Here is a tiny trained network, its code and every weight. The questions are about switching its units off for an input and a target symbol, where a switched-off unit gives its printed mean instead of its output.

import numpy as np


def w(rows, s, z=0):
    codes = np.array(rows[::2]) - 128.0
    scale = np.full(codes.shape[1], s)
    scale[-1] = z or s
    return codes * scale


def norm(h):
    return h / np.sqrt((h * h).mean(-1, keepdims=True) + 1e-5)


def f(y):
    return y / 2 * (1 + np.tanh(0.7978845608 * (y + 0.044715 * y**3)))


def softmax(a):
    e = np.exp(a - a.max(-1, keepdims=True))
    return e / e.sum(-1, keepdims=True)


def log_softmax(a):
    a = a - a.max(-1, keepdims=True)
    return a - np.log(np.exp(a).sum(-1, keepdims=True))


def net(x, mask):
    ids = ['ΓΘΛΦδεσψω'.index(c) for c in x.split()]
    T = len(ids)
    res = E[ids] + P[:T]
    u = 0
    for l in range(2):
        r = norm(res)
        for j in range(2):
            rows = slice(3 * j, 3 * j + 3)
            q, k, v = (r @ M[l][rows].T for M in (Q, K, V))
            z = softmax(np.where(np.tri(T) > 0, q @ k.T / 3**0.5, -1e9)) @ v
            o = O[l][rows]
            res = res + np.where(mask[u + j], z, o[:, -1]) @ o[:, :-1]
        u += 2
        y = f(norm(res) @ A[l][:, :-1].T + A[l][:, -1])
        res = res + np.where(mask[u : u + 8], y, B[l][:, -1]) @ B[l][:, :-1]
        u += 8
    return log_softmax(norm(res)[-1] @ U[:, :-1].T + U[:, -1])


Q, K, V, O, A, B = {}, {}, {}, {}, {}, {}
E = w([
[93,167,140,130,97],'Γ',
[84,158,126,125,154],'Θ',
[127,143,153,136,115],'Λ',
[108,134,57,112,170],'Φ',
[152,134,66,139,174],'δ',
[113,114,100,119,154],'ε',
[112,137,124,128,174],'σ',
[120,105,182,252,121],'ψ',
[150,103,166,139,183],'ω',
],0.023)
P = w([
[107,95,161,70,119],'0',
[153,157,189,146,4],'1',
[122,102,58,175,211],'2',
[166,231,116,56,158],'3',
[164,139,188,140,17],'4',
[121,102,59,174,226],'5',
[176,228,115,56,163],'6',
[167,130,183,132,21],'7',
[118,106,62,176,226],'8',
[172,228,116,55,169],'9',
[168,129,185,136,21],'10',
],0.014)
Q[0] = w([
[119,209,125,2,161],'0.h1',
[62,186,164,85,144],'0.h1',
[80,111,80,123,185],'0.h1',
[150,114,95,141,155],'0.h2',
[238,129,123,129,61],'0.h2',
[62,58,120,114,95],'0.h2',
],0.012)
K[0] = w([
[34,76,120,7,125],'0.h1',
[29,162,162,97,122],'0.h1',
[132,111,87,119,180],'0.h1',
[143,94,115,131,150],'0.h2',
[54,162,159,145,167],'0.h2',
[194,238,83,153,125],'0.h2',
],0.014)
V[0] = w([
[3,145,128,69,178],'0.h1',
[65,153,118,140,150],'0.h1',
[84,110,70,96,128],'0.h1',
[73,95,32,35,8],'0.h2',
[148,237,3,174,158],'0.h2',
[92,238,160,139,190],'0.h2',
],0.0042)
O[0] = w([
[77,137,93,207,174,156],'0.h1',
[95,144,150,185,157,174],'0.h1',
[147,153,76,255,95,72],'0.h1',
[141,80,98,157,89,8],'0.h2',
[97,196,86,228,119,48],'0.h2',
[90,105,192,131,112,218],'0.h2',
],0.0051,0.0017)
A[0] = w([
[160,117,94,67,28,76],'0.n1',
[128,136,146,173,117,116],'0.n2',
[155,152,74,73,133,126],'0.n3',
[254,116,119,113,99,128],'0.n4',
[155,116,99,177,183,123],'0.n5',
[176,93,65,100,215,212],'0.n6',
[167,7,143,82,98,1],'0.n7',
[195,169,126,168,155,45],'0.n8',
],0.013,0.0062)
B[0] = w([
[172,141,5,123,122,158],'0.n1',
[113,191,107,64,122,157],'0.n2',
[108,105,233,189,162,162],'0.n3',
[144,72,214,140,120,155],'0.n4',
[79,126,162,72,147,198],'0.n5',
[141,157,124,123,62,253],'0.n6',
[76,137,135,190,137,133],'0.n7',
[55,200,75,126,127,144],'0.n8',
],0.012,0.0076)
Q[1] = w([
[1,19,132,77,45],'1.h1',
[114,144,102,198,118],'1.h1',
[111,58,63,94,98],'1.h1',
[110,105,191,46,129],'1.h2',
[109,171,175,77,132],'1.h2',
[74,63,90,104,94],'1.h2',
],0.013)
K[1] = w([
[248,202,100,185,140],'1.h1',
[98,130,127,163,139],'1.h1',
[171,163,92,117,179],'1.h1',
[172,142,137,104,115],'1.h2',
[169,194,143,139,153],'1.h2',
[156,112,41,144,121],'1.h2',
],0.016)
V[1] = w([
[221,198,126,164,117],'1.h1',
[103,108,138,244,122],'1.h1',
[143,135,123,123,216],'1.h1',
[152,166,150,44,150],'1.h2',
[145,129,168,124,65],'1.h2',
[141,169,108,113,66],'1.h2',
],0.011)
O[1] = w([
[36,130,142,69,151,9],'1.h1',
[54,67,168,254,140,160],'1.h1',
[137,160,39,93,209,3],'1.h1',
[116,96,176,184,124,230],'1.h2',
[104,178,132,150,228,199],'1.h2',
[121,107,125,144,188,186],'1.h2',
],0.0083,0.0043)
A[1] = w([
[156,76,198,92,212,142],'1.n1',
[81,68,141,180,205,107],'1.n2',
[85,51,51,33,117,111],'1.n3',
[128,159,173,144,148,177],'1.n4',
[70,63,10,99,115,39],'1.n5',
[113,88,157,134,112,158],'1.n6',
[186,147,7,161,161,172],'1.n7',
[109,164,68,85,69,2],'1.n8',
],0.014,0.0089)
B[1] = w([
[105,133,28,143,117,171],'1.n1',
[230,91,180,23,165,179],'1.n2',
[197,111,189,45,30,140],'1.n3',
[112,52,49,55,118,254],'1.n4',
[250,210,126,56,156,143],'1.n5',
[137,222,107,70,210,177],'1.n6',
[21,181,168,168,238,175],'1.n7',
[99,118,102,238,111,133],'1.n8',
],0.011,0.0086)
U = w([
[201,255,141,77,168,52],'Γ',
[142,100,13,88,117,199],'Θ',
[227,118,98,170,119,219],'Λ',
[31,137,159,26,84,55],'Φ',
[87,140,113,171,186,216],'δ',
[215,180,162,11,44,3],'ε',
[109,118,235,125,96,156],'σ',
[118,168,98,144,39,201],'ψ',
[169,58,163,59,202,105],'ω',
],0.009,0.0034)

Each question gives the input, a string of symbols that net reads in full, and the target symbol t.
The units are the heads (3 rows each of Q, K, V and O) and the neurons (one row each of A and B). Each row of codes is followed by its name. A weight is (code - 128) times the scale printed after its matrix; where a second scale follows, it is the last column's (O, A, B and U).
mask holds one flag per unit, layer by layer, with each layer's heads first. A switched-off unit (its flag False) gives its mean, the last column of its rows in O or B, instead of its output. The means were averaged over made-up inputs and are rounded, as every weight is.
A unit's drop is (log p(t) with every unit on - log p(t) with that unit switched off) / (log p(t) with every unit on - log p(t) with every unit switched off).
top k neurons: the k neurons with the biggest drops, biggest first
k most important neurons of layer l: the k neurons of layer l with the biggest drops, biggest first
heads that matter: for each layer, one digit per head in row order, 1 if its drop is at least 0.15 and else 0, layers parted by /
input δ ψ δ Θ, target Φ: 2 most important neurons of layer 0	[0.n6; 0.n5]
input ψ σ Γ σ ω Θ Γ Γ Φ, target Γ: top 2 neurons	[1.n5; 1.n7]
input ε ψ Λ Θ Φ ψ ψ δ σ σ, target σ: 3 most important neurons of layer 0	[0.n6; 0.n3; 0.n7]
input ψ Γ ψ Γ Λ ψ δ ψ Γ ψ, target ω: top 2 neurons	[0.n6; 1.n2]
input ψ Θ ε Λ ε, target Γ: top 2 neurons	[0.n1; 1.n5]
input ψ Θ Θ ψ ψ ω δ Φ, target δ: top neuron	[0.n1]
input Φ δ σ Θ σ Γ ε ψ ε ε, target ψ: top 2 neurons	[0.n6; 1.n2]
input Θ ω Γ ψ ω ψ ψ, target δ: top 4 neurons	[0.n6; 0.n3; 0.n8; 0.n5]
input ψ δ ψ ε Λ δ Γ, target ω: 2 most important neurons of layer 0	[0.n6; 0.n5]
input δ ψ ψ Γ ψ σ ω ψ Γ, target ω: 3 most important neurons of layer 0	[0.n6; 0.n1; 0.n8]
input σ Λ σ, target Φ: heads that matter	00 / 10
input ψ ψ ψ Λ, target ω: heads that matter	00 / 10
input Θ ψ δ Θ Φ Γ ω ε δ σ δ, target Λ: heads that matter	10 / 00
input Θ Θ Φ Λ, target δ: heads that matter	10 / 10
input Γ ψ ψ σ δ ε, target ε: 2 most important neurons of layer 1	[1.n3; 1.n5]
input ψ ε σ δ ψ Γ Λ σ ψ δ, target ω: most important neuron of layer 1	[1.n4]
input ε ψ Φ Λ, target σ: heads that matter	11 / 10
input Γ σ ψ Θ, target ε: top 2 neurons	[0.n6; 0.n3]
input δ ψ σ Φ Γ ω, target Θ: top 2 neurons	[0.n5; 1.n1]
input σ δ Λ Λ δ Θ Γ Γ Φ, target Γ: heads that matter	01 / 01
input Φ Λ σ Γ σ ψ, target ω: heads that matter	00 / 00
input ψ σ Γ Θ ψ σ ψ Θ ψ Γ Φ, target δ: top 3 neurons	[0.n1; 1.n7; 0.n5]
input Φ Λ ω σ ω δ σ Θ ω σ, target ψ: top 3 neurons	[0.n6; 1.n2; 0.n3]
input ε σ Θ, target ε: 2 most important neurons of layer 0	[0.n5; 0.n1]
input Θ Φ σ δ, target δ: heads that matter	10 / 10
input ψ σ Θ Θ ω σ ψ δ Φ σ, target ω: 3 most important neurons of layer 0	[0.n3; 0.n5; 0.n2]
input Θ Λ ε, target ε: heads that matter	10 / 00
input δ δ ψ δ σ Γ Γ σ Λ σ, target Φ: 3 most important neurons of layer 1	[1.n4; 1.n2; 1.n6]
input δ δ ψ ψ δ ψ Γ, target Φ: top 3 neurons	[0.n6; 1.n4; 0.n3]
